Here is a tiny trained network, its code and every weight. The questions are about switching its units off for an input and a class, where a switched-off unit gives its printed mean instead of its output.

import numpy as np


def w(rows, s, z=0):
    codes = np.array(rows[::2]) - 128.0
    scale = np.full(codes.shape[1], s)
    scale[-1] = z or s
    return codes * scale


def norm(h):
    return h / np.sqrt((h * h).mean(-1, keepdims=True) + 1e-5)


def f(y):
    return y / 2 * (1 + np.tanh(0.7978845608 * (y + 0.044715 * y**3)))


def log_softmax(a):
    a = a - a.max(-1, keepdims=True)
    return a - np.log(np.exp(a).sum(-1, keepdims=True))


def net(x, mask):
    res = np.array(x, float).reshape(1, 3) / 4 @ E
    u = 0
    for l in range(2):
        y = f(norm(res) @ A[l][:, :-1].T + A[l][:, -1])
        res = res + np.where(mask[u : u + 9], y, B[l][:, -1]) @ B[l][:, :-1]
        u += 9
    return log_softmax(norm(res)[-1] @ U[:, :-1].T + U[:, -1])


A, B = {}, {}
E = w([
[59,254,5,144,113,193,110,205,153,198,163],'x0',
[68,10,103,125,47,113,131,120,216,130,222],'x1',
[105,190,57,197,155,97,166,171,120,187,39],'x2',
],0.0032)
A[0] = w([
[175,96,155,146,117,53,160,91,78,132,101,198],'L0N0',
[191,255,149,61,173,184,63,145,86,106,94,145],'L0N1',
[70,126,74,184,30,126,117,149,247,205,188,124],'L0N2',
[174,174,98,185,121,19,238,105,187,132,101,123],'L0N3',
[161,228,128,118,51,241,141,194,127,141,122,150],'L0N4',
[108,60,221,94,136,92,110,132,139,119,169,80],'L0N5',
[171,249,74,197,135,138,153,110,46,125,71,7],'L0N6',
[98,195,114,135,245,119,139,237,180,145,88,131],'L0N7',
[143,58,139,24,35,24,181,118,120,100,165,85],'L0N8',
],0.0035,0.0014)
B[0] = w([
[99,154,122,203,134,195,40,183,124,210,189,209],'L0N0',
[60,192,80,123,59,104,205,146,136,138,136,224],'L0N1',
[213,159,92,81,212,254,185,76,141,173,122,253],'L0N2',
[124,87,160,133,10,206,65,219,124,25,81,169],'L0N3',
[117,129,191,95,63,84,159,93,164,80,185,195],'L0N4',
[167,142,129,186,113,53,96,50,64,166,203,201],'L0N5',
[105,155,90,50,159,14,206,93,131,118,122,216],'L0N6',
[145,54,137,112,184,93,87,96,148,128,150,200],'L0N7',
[132,200,100,88,156,40,134,72,96,48,143,228],'L0N8',
],0.004,0.0034)
A[1] = w([
[128,129,160,185,124,143,167,142,86,75,97,253],'L1N0',
[83,178,57,105,176,165,185,136,121,181,123,191],'L1N1',
[116,71,138,161,140,119,75,255,96,124,47,62],'L1N2',
[150,146,201,168,109,148,125,147,137,125,55,124],'L1N3',
[128,106,78,159,92,200,102,95,120,132,153,111],'L1N4',
[143,146,110,59,106,206,177,94,147,86,150,243],'L1N5',
[126,94,69,101,161,207,135,111,222,174,136,67],'L1N6',
[82,168,120,111,43,151,101,125,127,149,162,106],'L1N7',
[137,88,158,157,127,83,70,63,83,107,175,81],'L1N8',
],0.0051,0.0011)
B[1] = w([
[152,141,83,144,138,134,148,136,157,153,169,163],'L1N0',
[145,69,120,114,161,112,89,116,79,125,115,254],'L1N1',
[145,134,167,140,54,113,108,36,253,106,93,170],'L1N2',
[135,142,108,153,136,166,154,138,197,162,103,147],'L1N3',
[173,157,114,119,135,105,158,161,119,169,84,157],'L1N4',
[93,85,130,186,167,170,88,196,169,180,87,236],'L1N5',
[149,105,77,187,209,203,57,120,116,194,154,215],'L1N6',
[156,86,171,155,77,174,157,131,166,107,121,147],'L1N7',
[98,79,130,80,112,156,95,132,74,68,144,250],'L1N8',
],0.0061,0.0042)
U = w([
[90,181,74,64,167,17,185,146,98,139,78,166],'0',
[185,179,175,162,140,154,144,116,70,119,147,86],'1',
[192,136,166,206,87,101,115,50,254,109,58,138],'2',
[142,60,63,169,220,215,57,145,146,217,148,168],'3',
[65,135,174,129,50,176,173,198,183,135,186,113],'4',
[136,40,175,78,103,118,55,65,60,32,200,153],'5',
[179,119,103,185,87,108,126,151,141,125,164,3],'6',
],0.0095,0.0054)

Each question gives the input, the list of numbers given to net, and the class t.
The units are the neurons (one row each of A and B). Each row of codes is followed by its name. A weight is (code - 128) times the scale printed after its matrix; where a second scale follows, it is the last column's (A, B and U).
mask holds one flag per neuron, layer by layer. A switched-off neuron (its flag False) gives its mean, the last column of its row in B, instead of its output. The means were averaged over made-up inputs and are rounded, as every weight is.
A unit's drop is (log p(t) with every unit on - log p(t) with that unit switched off) / (log p(t) with every unit on - log p(t) with every unit switched off).
The circuit of an input: a set's keep is (log p(t) with only the set's units on - log p(t) with every unit switched off) / (log p(t) with every unit on - log p(t) with every unit switched off). Starting from the 12 units with the biggest drops (on a tie, the unit counted first), units are removed one at a time, each time the one whose removal leaves the highest keep (on an exact tie, the one counted first), for as long as the keep stays at least 0.8.
units of the circuit, in order: the units of the circuit, biggest drop first
most important unit: the unit with the biggest drop
k most important neurons: the k neurons with the biggest drops, biggest first
top k neurons in layer l: the k neurons of layer l with the biggest drops, biggest first
drop of u: that unit's drop, to one decimal
input [7,-4,-5], class 4: units of the circuit, in order : [L0N4 L0N1]
input [0,-1,7], class 2: 4 most important neurons : [L0N3 L1N2 L0N8 L0N2]
input [-1,-5,4], class 0: units of the circuit, in order : [L0N6]
input [-5,7,6], class 5: units of the circuit, in order : [L0N8 L1N5]
input [-6,-8,3], class 2: top 3 neurons in layer 0 : [L0N8 L0N2 L0N0]
input [-1,-2,-1], class 1: top 2 neurons in layer 0 : [L0N2 L0N7]
input [-3,-4,1], class 2: 2 most important neurons : [L0N8 L0N2]
input [-1,2,8], class 2: units of the circuit, in order : [L0N3 L1N2]
input [3,-8,-7], class 0: 2 most important neurons : [L0N6 L0N3]
input [-5,-7,8], class 2: units of the circuit, in order : [L1N2 L0N3 L0N2]
input [-7,-8,6], class 2: top 2 neurons in layer 1 : [L1N2 L1N3]
input [-4,-6,7], class 2: top 3 neurons in layer 0 : [L0N3 L0N8 L0N2]
input [1,-6,-7], class 4: 2 most important neurons : [L0N1 L0N2]
input [-2,-5,1], class 0: units of the circuit, in order : [L0N6]
input [-2,-5,-4], class 1: top 4 neurons in layer 0 : [L0N1 L0N7 L0N2 L0N3]
input [5,-2,8], class 0: top 3 neurons in layer 0 : [L0N6 L0N0 L0N4]
input [-5,2,6], class 2: drop of L1N2 : 0.2
input [3,-4,6], class 0: drop of L0N8 : 0.0
input [-4,-2,6], class 2: drop of L1N2 : 0.1
input [4,-3,-4], class 4: most important unit : L0N4
